Here is a tiny trained network, its code and every weight. The questions are about switching its units off for an input and a class, where a switched-off unit gives its printed mean instead of its output.

import numpy as np


def w(rows, s, z=0):
    codes = np.array(rows[::2]) - 128.0
    scale = np.full(codes.shape[1], s)
    scale[-1] = z or s
    return codes * scale


def norm(h):
    return h / np.sqrt((h * h).mean(-1, keepdims=True) + 1e-5)


def f(y):
    return y / 2 * (1 + np.tanh(0.7978845608 * (y + 0.044715 * y**3)))


def log_softmax(a):
    a = a - a.max(-1, keepdims=True)
    return a - np.log(np.exp(a).sum(-1, keepdims=True))


def net(x, mask):
    res = np.array(x, float).reshape(1, 5) / 4 @ E
    u = 0
    for l in range(2):
        y = f(norm(res) @ A[l][:, :-1].T + A[l][:, -1])
        res = res + np.where(mask[u : u + 14], y, B[l][:, -1]) @ B[l][:, :-1]
        u += 14
    return log_softmax(norm(res)[-1] @ U[:, :-1].T + U[:, -1])


A, B = {}, {}
E = w([
[121,112,162,93,103,70,165,124,188,144],'x0',
[126,88,124,113,137,151,134,164,165,225],'x1',
[199,162,207,125,160,161,125,87,110,166],'x2',
[185,100,109,92,170,161,94,97,155,75],'x3',
[109,142,113,107,124,81,2,92,110,193],'x4',
],0.0094)
A[0] = w([
[55,86,82,188,102,162,77,149,165,58,88],'0.n1',
[190,67,81,143,135,150,136,147,171,204,56],'0.n2',
[88,28,154,137,116,45,87,182,156,69,162],'0.n3',
[55,162,180,185,142,94,136,157,100,114,85],'0.n4',
[117,130,151,133,154,141,153,188,85,75,187],'0.n5',
[164,161,59,200,136,170,105,178,72,141,4],'0.n6',
[203,116,73,45,157,124,139,139,171,101,87],'0.n7',
[87,200,119,30,96,69,160,66,33,36,172],'0.n8',
[106,132,118,122,117,204,125,180,142,223,68],'0.n9',
[143,148,163,182,107,84,177,147,2,194,15],'0.n10',
[161,149,189,113,102,171,112,78,186,157,174],'0.n11',
[138,223,147,119,178,125,164,71,87,137,127],'0.n12',
[124,100,63,178,153,191,95,148,54,129,225],'0.n13',
[102,151,58,196,63,91,134,157,122,134,60],'0.n14',
],0.0077,0.0016)
B[0] = w([
[181,131,105,135,69,207,99,153,118,151,221],'0.n1',
[189,87,74,147,137,66,120,193,56,123,204],'0.n2',
[142,160,100,115,70,174,133,118,166,134,239],'0.n3',
[140,128,143,74,140,33,110,135,118,30,172],'0.n4',
[130,118,135,139,115,106,136,88,99,187,177],'0.n5',
[137,186,146,177,254,92,155,197,206,193,175],'0.n6',
[128,157,108,77,143,87,123,76,94,76,203],'0.n7',
[224,89,105,177,158,50,119,154,112,195,253],'0.n8',
[199,77,142,109,131,55,124,134,125,102,212],'0.n9',
[79,135,143,29,93,177,107,142,110,84,197],'0.n10',
[104,178,36,115,34,173,122,150,169,139,207],'0.n11',
[221,81,100,137,50,132,108,190,160,116,181],'0.n12',
[112,192,162,130,113,102,141,130,223,128,221],'0.n13',
[172,100,184,108,106,201,110,154,119,87,202],'0.n14',
],0.007,0.0047)
A[1] = w([
[111,50,128,101,159,148,135,183,136,183,121],'1.n1',
[125,163,58,99,178,151,143,42,157,122,135],'1.n2',
[149,142,98,110,140,155,254,133,89,125,130],'1.n3',
[51,149,188,131,83,109,144,163,82,141,164],'1.n4',
[153,145,139,114,74,91,65,122,182,151,194],'1.n5',
[194,95,131,95,186,144,65,128,144,39,133],'1.n6',
[115,144,119,121,135,113,62,102,95,155,70],'1.n7',
[168,150,187,94,115,159,137,95,96,183,101],'1.n8',
[170,105,80,93,170,138,135,132,156,175,198],'1.n9',
[94,115,164,108,137,151,155,126,128,195,250],'1.n10',
[179,136,140,99,145,199,132,97,104,131,148],'1.n11',
[137,101,201,153,75,144,123,137,74,109,198],'1.n12',
[68,194,135,146,203,153,150,168,127,119,169],'1.n13',
[114,146,94,85,75,52,189,85,204,133,114],'1.n14',
],0.0092,0.0023)
B[1] = w([
[200,181,135,151,101,96,116,51,69,81,166],'1.n1',
[68,164,213,30,144,94,106,199,109,105,159],'1.n2',
[54,65,150,159,151,134,55,5,117,185,190],'1.n3',
[129,148,94,49,165,88,122,111,137,49,160],'1.n4',
[93,79,170,182,175,204,253,112,128,111,254],'1.n5',
[85,97,123,80,115,99,161,194,90,177,206],'1.n6',
[111,77,127,130,133,139,190,22,153,94,157],'1.n7',
[75,135,10,163,50,121,94,212,179,65,150],'1.n8',
[103,176,174,152,90,95,147,118,66,64,205],'1.n9',
[152,82,79,111,203,102,78,135,124,53,146],'1.n10',
[58,127,88,139,83,90,102,144,181,136,159],'1.n11',
[90,92,80,55,148,143,104,120,111,192,157],'1.n12',
[122,203,165,103,187,123,112,101,176,149,136],'1.n13',
[155,242,139,189,209,182,40,179,136,177,205],'1.n14',
],0.0073,0.0083)
U = w([
[217,90,109,168,119,40,135,127,46,116,229],'0',
[72,128,145,27,131,99,130,153,97,56,199],'1',
[138,199,156,182,192,143,111,149,185,128,218],'2',
[121,119,79,152,13,201,117,142,150,109,121],'3',
[52,56,158,170,153,144,147,7,120,125,33],'4',
[150,131,184,123,117,178,171,135,72,126,4],'5',
],0.016,0.0018)

Each question gives the input, the list of numbers given to net, and the class t.
The units are the neurons (one row each of A and B). Each row of codes is followed by its name. A weight is (code - 128) times the scale printed after its matrix; where a second scale follows, it is the last column's (A, B and U).
mask holds one flag per neuron, layer by layer. A switched-off neuron (its flag False) gives its mean, the last column of its row in B, instead of its output. The means were averaged over made-up inputs and are rounded, as every weight is.
A unit's drop is (log p(t) with every unit on - log p(t) with that unit switched off) / (log p(t) with every unit on - log p(t) with every unit switched off).
The circuit of an input: a set's keep is (log p(t) with only the set's units on - log p(t) with every unit switched off) / (log p(t) with every unit on - log p(t) with every unit switched off). Starting from the 12 units with the biggest drops (on a tie, the unit counted first), units are removed one at a time, each time the one whose removal leaves the highest keep (on an exact tie, the one counted first), for as long as the keep stays at least 0.8.
units of the circuit, in order: the units of the circuit, biggest drop first
unit that matters most: the unit with the biggest drop
k most important neurons: the k neurons with the biggest drops, biggest first
k most important neurons of layer l: the k neurons of layer l with the biggest drops, biggest first
input [-4,-3,5,-1,3], class 3: 2 most important neurons of layer 0 => [0.n12 0.n10]
input [-4,4,2,-6,-7], class 4: unit that matters most => 1.n3
input [-6,-3,7,4,5], class 3: 2 most important neurons => [0.n12 1.n8]
input [0,7,4,8,-6], class 1: 2 most important neurons => [0.n7 0.n8]
input [-8,-4,3,-7,-7], class 2: 3 most important neurons => [0.n6 1.n13 0.n13]
input [-3,5,-1,-4,-3], class 0: 2 most important neurons => [0.n9 1.n1]
input [-8,-7,-4,0,3], class 2: 4 most important neurons => [0.n6 0.n13 0.n9 0.n2]
input [7,1,4,-6,8], class 4: 2 most important neurons of layer 1 => [1.n5 1.n7]
input [8,-3,6,1,0], class 2: 2 most important neurons of layer 0 => [0.n1 0.n14]
input [-8,2,7,0,-1], class 2: 3 most important neurons of layer 0 => [0.n6 0.n13 0.n1]
input [-1,-8,7,-6,-8], class 0: 4 most important neurons of layer 0 => [0.n12 0.n8 0.n4 0.n3]
input [7,-6,2,5,4], class 2: 2 most important neurons of layer 1 => [1.n14 1.n5]
input [4,7,1,-8,0], class 1: units of the circuit, in order => [0.n10 1.n4]
input [3,8,1,6,0], class 0: units of the circuit, in order => [0.n2]
input [-5,5,-5,-5,3], class 0: 2 most important neurons of layer 1 => [1.n1 1.n14]
input [-3,2,6,5,-4], class 3: units of the circuit, in order => [1.n11 1.n8]
input [-5,7,0,2,2], class 0: 2 most important neurons of layer 0 => [0.n2 0.n9]
input [3,-6,8,4,7], class 3: 3 most important neurons of layer 0 => [0.n12 0.n11 0.n2]
input [1,2,-1,-2,2], class 5: 2 most important neurons => [0.n9 1.n5]
input [5,6,-6,6,7], class 4: 2 most important neurons => [1.n5 0.n8]
input [-1,-4,-5,2,-2], class 3: unit that matters most => 0.n1
input [-7,8,-8,7,-4], class 0: 2 most important neurons => [0.n2 0.n11]
